Here is a tiny trained network, its code and every weight. The questions are about switching its units off for an input and a target symbol, where a switched-off unit gives its printed mean instead of its output.

import numpy as np


def w(rows, s, z=0):
    codes = np.array(rows[::2]) - 128.0
    scale = np.full(codes.shape[1], s)
    scale[-1] = z or s
    return codes * scale


def f(y):
    return y / 2 * (1 + np.tanh(0.7978845608 * (y + 0.044715 * y**3)))


def softmax(a):
    e = np.exp(a - a.max(-1, keepdims=True))
    return e / e.sum(-1, keepdims=True)


def log_softmax(a):
    a = a - a.max(-1, keepdims=True)
    return a - np.log(np.exp(a).sum(-1, keepdims=True))


def net(x, mask):
    ids = ['αδηθμσψ'.index(c) for c in x.split()]
    T = len(ids)
    res = E[ids] + P[:T]
    q, k, v = (res @ M[0].T for M in (Q, K, V))
    z = softmax(np.where(np.tri(T) > 0, q @ k.T / 4**0.5, -1e9)) @ v
    res = res + np.where(mask[0], z, O[0][:, -1]) @ O[0][:, :-1]
    y = f(res @ A[0][:, :-1].T + A[0][:, -1])
    res = res + np.where(mask[1:17], y, B[0][:, -1]) @ B[0][:, :-1]
    return log_softmax(res[-1] @ U[:, :-1].T + U[:, -1])


Q, K, V, O, A, B = {}, {}, {}, {}, {}, {}
E = w([
[145,237,155,104,164,173,145,175,193],'α',
[119,171,189,198,201,131,164,104,136],'δ',
[36,210,192,144,208,214,96,152,176],'η',
[92,169,163,178,222,91,126,56,136],'θ',
[136,123,103,122,95,196,159,32,30],'μ',
[180,96,136,141,194,120,5,25,138],'σ',
[200,109,222,122,71,58,97,115,87],'ψ',
],0.016)
P = w([
[157,173,128,151,87,72,171,72,219],'0',
[178,171,133,202,75,141,87,54,141],'1',
[182,143,83,186,44,149,5,91,19],'2',
[147,151,83,139,74,108,102,107,65],'3',
[133,141,96,108,101,103,124,126,94],'4',
[125,135,116,97,128,105,140,132,101],'5',
[125,139,143,93,152,115,136,139,108],'6',
[119,131,158,86,187,114,144,142,109],'7',
[109,126,176,66,204,126,134,142,111],'8',
[100,120,192,66,223,137,145,146,104],'9',
[116,118,215,67,243,146,155,136,98],'10',
],0.011)
Q[0] = w([
[112,196,165,158,150,75,111,71,99],'H0',
[155,53,201,130,70,188,111,100,163],'H0',
[95,183,194,133,143,101,148,43,156],'H0',
[105,255,171,110,124,147,160,63,192],'H0',
],0.007)
K[0] = w([
[155,113,223,37,169,154,112,89,118],'H0',
[97,86,92,159,65,89,137,117,173],'H0',
[127,163,166,2,164,127,120,86,70],'H0',
[155,45,201,57,219,122,134,134,90],'H0',
],0.0065)
V[0] = w([
[103,126,233,104,45,123,196,148,127],'H0',
[131,189,174,254,129,99,120,125,222],'H0',
[136,121,61,95,103,218,209,95,141],'H0',
[58,141,113,94,77,133,152,58,82],'H0',
],0.01)
O[0] = w([
[103,170,154,86,49,60,178,175,114,95],'H0',
[60,123,135,101,53,125,100,17,129,205],'H0',
[138,205,154,132,178,150,245,76,160,152],'H0',
[211,146,203,24,212,76,112,123,124,253],'H0',
],0.012,0.0051)
A[0] = w([
[174,113,47,140,168,163,113,123,123,111],'N0',
[150,126,188,72,135,152,91,161,160,170],'N1',
[85,51,60,185,15,127,99,131,169,83],'N2',
[182,92,154,99,109,61,124,119,179,71],'N3',
[142,141,142,152,129,98,81,139,35,185],'N4',
[164,65,127,128,75,82,146,200,117,22],'N5',
[113,106,91,156,28,174,130,97,68,134],'N6',
[141,124,100,177,5,163,93,46,73,122],'N7',
[108,153,173,146,180,122,118,196,175,90],'N8',
[155,171,106,168,74,77,199,121,177,1],'N9',
[139,163,117,91,126,130,125,97,222,103],'N10',
[147,118,200,155,155,133,169,112,165,153],'N11',
[148,67,142,130,153,91,91,149,159,91],'N12',
[112,196,50,182,107,175,177,173,159,144],'N13',
[99,151,150,204,47,140,103,75,158,171],'N14',
[84,116,128,175,80,139,188,143,140,137],'N15',
],0.011,0.0063)
B[0] = w([
[141,133,114,159,99,169,150,159,186,150],'N0',
[81,70,137,171,125,99,112,99,101,205],'N1',
[206,148,220,113,113,241,238,70,58,181],'N2',
[80,108,22,155,147,163,139,141,140,153],'N3',
[131,119,103,63,56,183,154,146,166,199],'N4',
[121,222,210,130,215,255,178,112,134,134],'N5',
[137,119,74,147,136,111,62,112,104,194],'N6',
[59,162,170,171,203,91,79,185,119,251],'N7',
[190,149,115,96,68,123,112,39,170,164],'N8',
[173,103,9,150,147,98,87,139,74,140],'N9',
[142,99,137,144,139,83,82,170,114,171],'N10',
[94,124,82,130,127,71,76,142,146,210],'N11',
[118,195,137,93,92,158,167,148,158,144],'N12',
[102,222,126,50,219,241,205,68,71,134],'N13',
[148,116,48,98,59,99,137,146,203,215],'N14',
[74,176,212,189,195,203,209,154,96,133],'N15',
],0.0089,0.015)
U = w([
[102,56,63,153,104,49,45,134,157,155],'α',
[96,123,228,120,214,117,96,99,88,104],'δ',
[72,138,133,111,133,115,104,159,220,139],'η',
[93,156,60,122,137,140,129,102,146,1],'θ',
[188,126,67,50,2,155,137,42,124,178],'μ',
[112,116,117,191,105,104,132,111,124,93],'σ',
[171,73,56,181,133,183,92,67,135,113],'ψ',
],0.0098,0.0099)

Each question gives the input, a string of symbols that net reads in full, and the target symbol t.
The units are the heads (4 rows each of Q, K, V and O) and the neurons (one row each of A and B). Each row of codes is followed by its name. A weight is (code - 128) times the scale printed after its matrix; where a second scale follows, it is the last column's (O, A, B and U).
mask holds one flag per unit, heads first, then neurons. A switched-off unit (its flag False) gives its mean, the last column of its rows in O or B, instead of its output. The means were averaged over made-up inputs and are rounded, as every weight is.
A unit's drop is (log p(t) with every unit on - log p(t) with that unit switched off) / (log p(t) with every unit on - log p(t) with every unit switched off).
The circuit of an input: a set's keep is (log p(t) with only the set's units on - log p(t) with every unit switched off) / (log p(t) with every unit on - log p(t) with every unit switched off). Starting from the 12 units with the biggest drops (on a tie, the unit counted first), units are removed one at a time, each time the one whose removal leaves the highest keep (on an exact tie, the one counted first), for as long as the keep stays at least 0.8.
units of the circuit, in order: the units of the circuit, biggest drop first
unit that matters most: the unit with the biggest drop
k most important neurons: the k neurons with the biggest drops, biggest first
drop when u is switched off: that unit's drop, to one decimal
input σ μ μ, target ψ: unit that matters most => H0
input δ ψ α η, target μ: 3 most important neurons => (N2 N14 N11)
input σ θ θ σ, target ψ: 4 most important neurons => (N7 N2 N14 N6)
input θ α δ θ μ α δ σ η σ, target η: units of the circuit, in order => (N12 N6 N2)
input σ η δ, target ψ: 4 most important neurons => (N2 N7 N14 N6)
input θ δ μ α μ μ α μ μ ψ α, target μ: 2 most important neurons => (N8 N7)
input σ μ α θ μ η μ θ μ θ σ, target ψ: 3 most important neurons => (N7 N14 N0)
input θ μ η, target α: units of the circuit, in order => (H0 N2)
input μ μ μ θ μ μ α θ α δ ψ, target α: 3 most important neurons => (N2 N1 N11)
input α ψ σ μ δ θ α ψ, target η: units of the circuit, in order => (N2 N4 N12 N6)
input α μ μ α α α α α, target θ: 2 most important neurons => (N13 N7)
input η μ μ θ, target δ: 3 most important neurons => (N14 N6 N8)
input ψ θ μ α μ ψ α, target μ: 2 most important neurons => (N7 N8)
input θ δ δ α μ, target α: 3 most important neurons => (N7 N6 N14)
input μ α σ ψ ψ σ η, target α: unit that matters most => N2
input μ μ δ θ δ ψ σ δ ψ, target μ: 2 most important neurons => (N7 N4)
input η μ θ σ μ θ μ α, target α: units of the circuit, in order => (N2 N1)
input θ α η ψ δ, target μ: units of the circuit, in order => (N2 H0)
input μ α α μ ψ μ μ η α σ θ, target ψ: units of the circuit, in order => (H0 N7)
input μ μ δ, target δ: units of the circuit, in order => (H0)
input θ δ η ψ ψ, target μ: units of the circuit, in order => (N2 H0)
input σ α η, target ψ: drop when N7 is switched off => 2.9
